Below is a small trained network, with its code and all its weights. Each question gives an input and a target symbol and asks what happens when units are switched off, that is, made to give their printed mean instead of their output.

import numpy as np


def w(rows, s, z=0):
    codes = np.array(rows[::2]) - 128.0
    scale = np.full(codes.shape[1], s)
    scale[-1] = z or s
    return codes * scale


def f(y):
    return y / 2 * (1 + np.tanh(0.7978845608 * (y + 0.044715 * y**3)))


def softmax(a):
    e = np.exp(a - a.max(-1, keepdims=True))
    return e / e.sum(-1, keepdims=True)


def log_softmax(a):
    a = a - a.max(-1, keepdims=True)
    return a - np.log(np.exp(a).sum(-1, keepdims=True))


def net(x, mask):
    ids = ['αβγδεζθλμξπστφ'.index(c) for c in x.split()]
    T = len(ids)
    res = E[ids] + P[:T]
    u = 0
    for l in range(2):
        r = res
        for j in range(2):
            rows = slice(3 * j, 3 * j + 3)
            q, k, v = (r @ M[l][rows].T for M in (Q, K, V))
            z = softmax(np.where(np.tri(T) > 0, q @ k.T / 3**0.5, -1e9)) @ v
            o = O[l][rows]
            res = res + np.where(mask[u + j], z, o[:, -1]) @ o[:, :-1]
        u += 2
        y = f(res @ A[l][:, :-1].T + A[l][:, -1])
        res = res + np.where(mask[u : u + 4], y, B[l][:, -1]) @ B[l][:, :-1]
        u += 4
    return log_softmax(res[-1] @ U[:, :-1].T + U[:, -1])


Q, K, V, O, A, B = {}, {}, {}, {}, {}, {}
E = w([
[60,153,127,192,145,166,140,108,149],'α',
[171,164,161,140,99,92,123,163,120],'β',
[131,126,169,143,142,155,105,98,29],'γ',
[149,192,138,195,108,87,150,144,188],'δ',
[135,118,157,179,138,107,98,88,126],'ε',
[87,151,152,134,122,190,108,88,130],'ζ',
[114,87,203,114,118,158,143,129,113],'θ',
[2,252,227,92,201,46,158,139,69],'λ',
[120,194,115,140,122,157,97,105,166],'μ',
[153,148,163,89,143,137,68,65,125],'ξ',
[151,220,151,103,99,171,79,118,107],'π',
[176,186,150,93,129,92,88,90,159],'σ',
[186,116,196,102,116,97,77,126,79],'τ',
[120,130,177,170,111,114,170,154,155],'φ',
],0.012)
P = w([
[132,115,132,128,122,117,148,129,120],'0',
[161,96,141,154,134,164,104,158,149],'1',
[182,153,189,156,129,152,166,89,144],'2',
[71,126,115,109,117,54,145,119,98],'3',
[82,96,153,184,149,105,33,191,125],'4',
[184,155,252,204,177,185,166,110,161],'5',
],0.017)
Q[0] = w([
[141,89,255,151,128,95,139,114,116],'L0H0',
[116,147,123,149,122,111,67,131,74],'L0H0',
[129,164,181,162,152,83,110,138,108],'L0H0',
[161,194,149,110,123,146,190,79,134],'L0H1',
[170,111,127,157,143,193,100,151,162],'L0H1',
[137,111,48,121,118,116,115,137,134],'L0H1',
],0.085)
K[0] = w([
[32,152,119,64,129,2,147,120,76],'L0H0',
[138,114,88,75,93,104,147,139,107],'L0H0',
[123,119,100,89,108,112,111,142,97],'L0H0',
[91,102,70,82,103,85,125,157,105],'L0H1',
[113,182,178,125,129,92,187,78,111],'L0H1',
[118,155,170,155,161,146,109,160,147],'L0H1',
],0.088)
V[0] = w([
[132,145,141,128,203,132,119,134,134],'L0H0',
[139,114,98,127,125,146,124,103,158],'L0H0',
[98,176,148,83,160,121,129,122,140],'L0H0',
[116,185,170,69,2,194,153,252,63],'L0H1',
[85,172,153,126,225,96,96,160,128],'L0H1',
[176,129,143,157,192,107,123,141,99],'L0H1',
],0.0096)
O[0] = w([
[130,130,134,124,106,153,123,136,115,88],'L0H0',
[136,116,107,123,118,122,119,128,127,6],'L0H0',
[137,142,146,123,126,146,132,133,128,248],'L0H0',
[124,104,112,157,246,71,105,95,157,97],'L0H1',
[138,138,128,146,117,133,148,126,85,135],'L0H1',
[156,135,127,131,107,136,119,120,121,189],'L0H1',
],0.013,0.0023)
A[0] = w([
[162,28,8,79,155,121,173,172,95,52],'L0N0',
[156,41,5,80,129,122,183,146,122,17],'L0N1',
[150,78,2,63,147,162,174,147,106,42],'L0N2',
[169,78,29,102,142,149,149,142,108,8],'L0N3',
],0.03,0.017)
B[0] = w([
[80,159,93,119,101,125,47,228,142,3],'L0N0',
[121,106,1,83,76,75,100,141,137,118],'L0N1',
[152,76,124,117,99,119,94,164,75,93],'L0N2',
[76,101,68,100,177,144,88,115,150,92],'L0N3',
],0.01,4.3e-05)
Q[1] = w([
[155,152,136,117,120,149,125,95,121],'L1H0',
[136,125,86,72,142,52,254,63,153],'L1H0',
[253,149,178,166,105,214,139,92,195],'L1H0',
[165,122,91,109,83,97,186,132,124],'L1H1',
[178,189,210,148,191,177,227,85,120],'L1H1',
[189,107,167,188,155,214,54,232,152],'L1H1',
],0.059)
K[1] = w([
[133,136,123,96,150,118,111,185,150],'L1H0',
[91,20,54,86,98,129,56,108,101],'L1H0',
[21,206,171,67,145,20,154,125,40],'L1H0',
[103,49,61,101,113,120,82,104,147],'L1H1',
[2,154,144,94,130,26,168,182,90],'L1H1',
[157,144,139,158,82,89,197,12,133],'L1H1',
],0.058)
V[1] = w([
[105,66,165,74,92,119,139,119,225],'L1H0',
[126,194,79,162,104,122,132,133,118],'L1H0',
[90,110,172,32,165,167,158,172,176],'L1H0',
[176,223,84,184,98,39,154,214,250],'L1H1',
[170,46,163,195,114,46,208,209,84],'L1H1',
[18,104,93,240,134,217,218,121,189],'L1H1',
],0.022)
O[1] = w([
[161,101,222,157,115,192,134,192,157,50],'L1H0',
[86,117,101,96,130,114,168,106,52,147],'L1H0',
[70,64,159,165,139,113,138,227,154,2],'L1H0',
[110,84,162,12,165,205,141,88,123,211],'L1H1',
[68,126,126,87,142,191,1,160,81,166],'L1H1',
[169,167,154,191,185,200,155,112,62,19],'L1H1',
],0.011,0.0036)
A[1] = w([
[243,105,44,197,23,141,166,149,159,92],'L1N0',
[116,85,107,6,31,208,172,117,179,3],'L1N1',
[193,46,87,118,89,220,228,48,80,106],'L1N2',
[141,184,139,110,191,184,132,168,2,11],'L1N3',
],0.0089,0.013)
B[1] = w([
[5,64,105,72,168,156,140,105,37,194],'L1N0',
[206,46,123,254,151,83,109,141,40,214],'L1N1',
[111,146,15,84,115,113,52,243,159,248],'L1N2',
[87,90,91,200,61,114,191,85,244,214],'L1N3',
],0.0083,0.014)
U = w([
[169,145,123,173,95,142,166,74,187,75],'α',
[161,113,177,81,209,138,102,51,135,126],'β',
[132,163,100,155,137,119,103,39,125,21],'γ',
[157,91,101,136,133,164,141,75,144,3],'δ',
[182,175,184,109,1,201,132,74,79,227],'ε',
[145,150,182,143,191,156,189,86,103,226],'ζ',
[157,145,182,158,161,136,112,121,170,95],'θ',
[140,146,161,126,123,128,147,83,155,106],'λ',
[187,160,117,68,173,153,167,132,162,254],'μ',
[99,111,167,87,61,143,170,102,127,107],'ξ',
[174,122,146,101,189,95,166,13,226,121],'π',
[209,102,162,145,84,110,156,67,144,134],'σ',
[144,123,150,119,93,106,96,71,213,38],'τ',
[135,112,182,113,129,182,143,53,208,132],'φ',
],0.0043,0.0054)

Each question gives the input, a string of symbols that net reads in full, and the target symbol t.
The units are the heads (3 rows each of Q, K, V and O) and the neurons (one row each of A and B). Each row of codes is followed by its name. A weight is (code - 128) times the scale printed after its matrix; where a second scale follows, it is the last column's (O, A, B and U).
mask holds one flag per unit, layer by layer, with each layer's heads first. A switched-off unit (its flag False) gives its mean, the last column of its rows in O or B, instead of its output. The means were averaged over made-up inputs and are rounded, as every weight is.
A unit's drop is (log p(t) with every unit on - log p(t) with that unit switched off) / (log p(t) with every unit on - log p(t) with every unit switched off).
The circuit of an input: a set's keep is (log p(t) with only the set's units on - log p(t) with every unit switched off) / (log p(t) with every unit on - log p(t) with every unit switched off). Starting from all 12 units, units are removed one at a time, each time the one whose removal leaves the highest keep (on an exact tie, the one counted first), for as long as the keep stays at least 0.8.
circuit, biggest first: the units of the circuit, biggest drop first
unit that matters most: the unit with the biggest drop
k most important neurons: the k neurons with the biggest drops, biggest first
k most important neurons of layer l: the k neurons of layer l with the biggest drops, biggest first
heads that matter: for each layer, one digit per head in row order, 1 if its drop is at least 0.15 and else 0, layers parted by /
drop of u: that unit's drop, to one decimal
input σ μ μ θ μ β, target θ: circuit, biggest first => L1H0, L1H1
input ζ φ ε ε δ, target ε: heads that matter => 01 / 00
input α ζ μ, target α: heads that matter => 00 / 01
input σ ζ τ μ μ ε, target μ: circuit, biggest first => L1H1, L1N2, L1H0, L1N3
input τ φ σ μ, target φ: circuit, biggest first => L1H1, L1N3, L1H0
input β β ζ, target β: heads that matter => 01 / 01
input β ξ ε ε π τ, target ε: circuit, biggest first => L0H1, L1H0
input ζ μ φ, target ζ: circuit, biggest first => L1H1, L1N0
input δ δ μ θ, target δ: circuit, biggest first => L1H1, L1N1, L1N3, L1N2
input α μ τ σ σ, target τ: heads that matter => 00 / 01
input α π π δ, target π: circuit, biggest first => L1H1, L0H1
input σ σ ε γ, target σ: heads that matter => 00 / 01
input μ ξ φ μ β σ, target μ: heads that matter => 00 / 11
input τ δ β ε, target δ: circuit, biggest first => L1H1, L1N1, L1N3, L1N2
input δ α ξ ζ, target α: circuit, biggest first => L1H1, L1N3
input ξ μ τ, target ξ: circuit, biggest first => L1H1, L1N0, L0H1
input ζ ε α, target ζ: 3 most important neurons of layer 1 => L1N0, L1N2, L1N3
input ξ β ε γ φ π, target γ: circuit, biggest first => L1H1, L1H0
input σ α μ ζ τ ζ, target ζ: circuit, biggest first => L1H1, L1N0, L1N2
input ε μ μ ε γ, target μ: circuit, biggest first => L1H1, L1N2, L1H0
input ξ β μ σ σ ξ, target σ: circuit, biggest first => L1H1, L1N1, L0H1
input ε μ θ, target ε: heads that matter => 01 / 01
input ε σ α δ γ ξ, target δ: 3 most important neurons => L1N1, L1N3, L1N2
input δ ξ φ μ γ τ, target μ: 3 most important neurons of layer 1 => L1N2, L1N3, L1N1
input ε ε π ζ, target ε: unit that matters most => L0H1
input δ θ φ μ, target θ: drop of L0H1 => 0.1
input ζ μ ζ μ β ζ, target μ: drop of L1H1 => 0.6
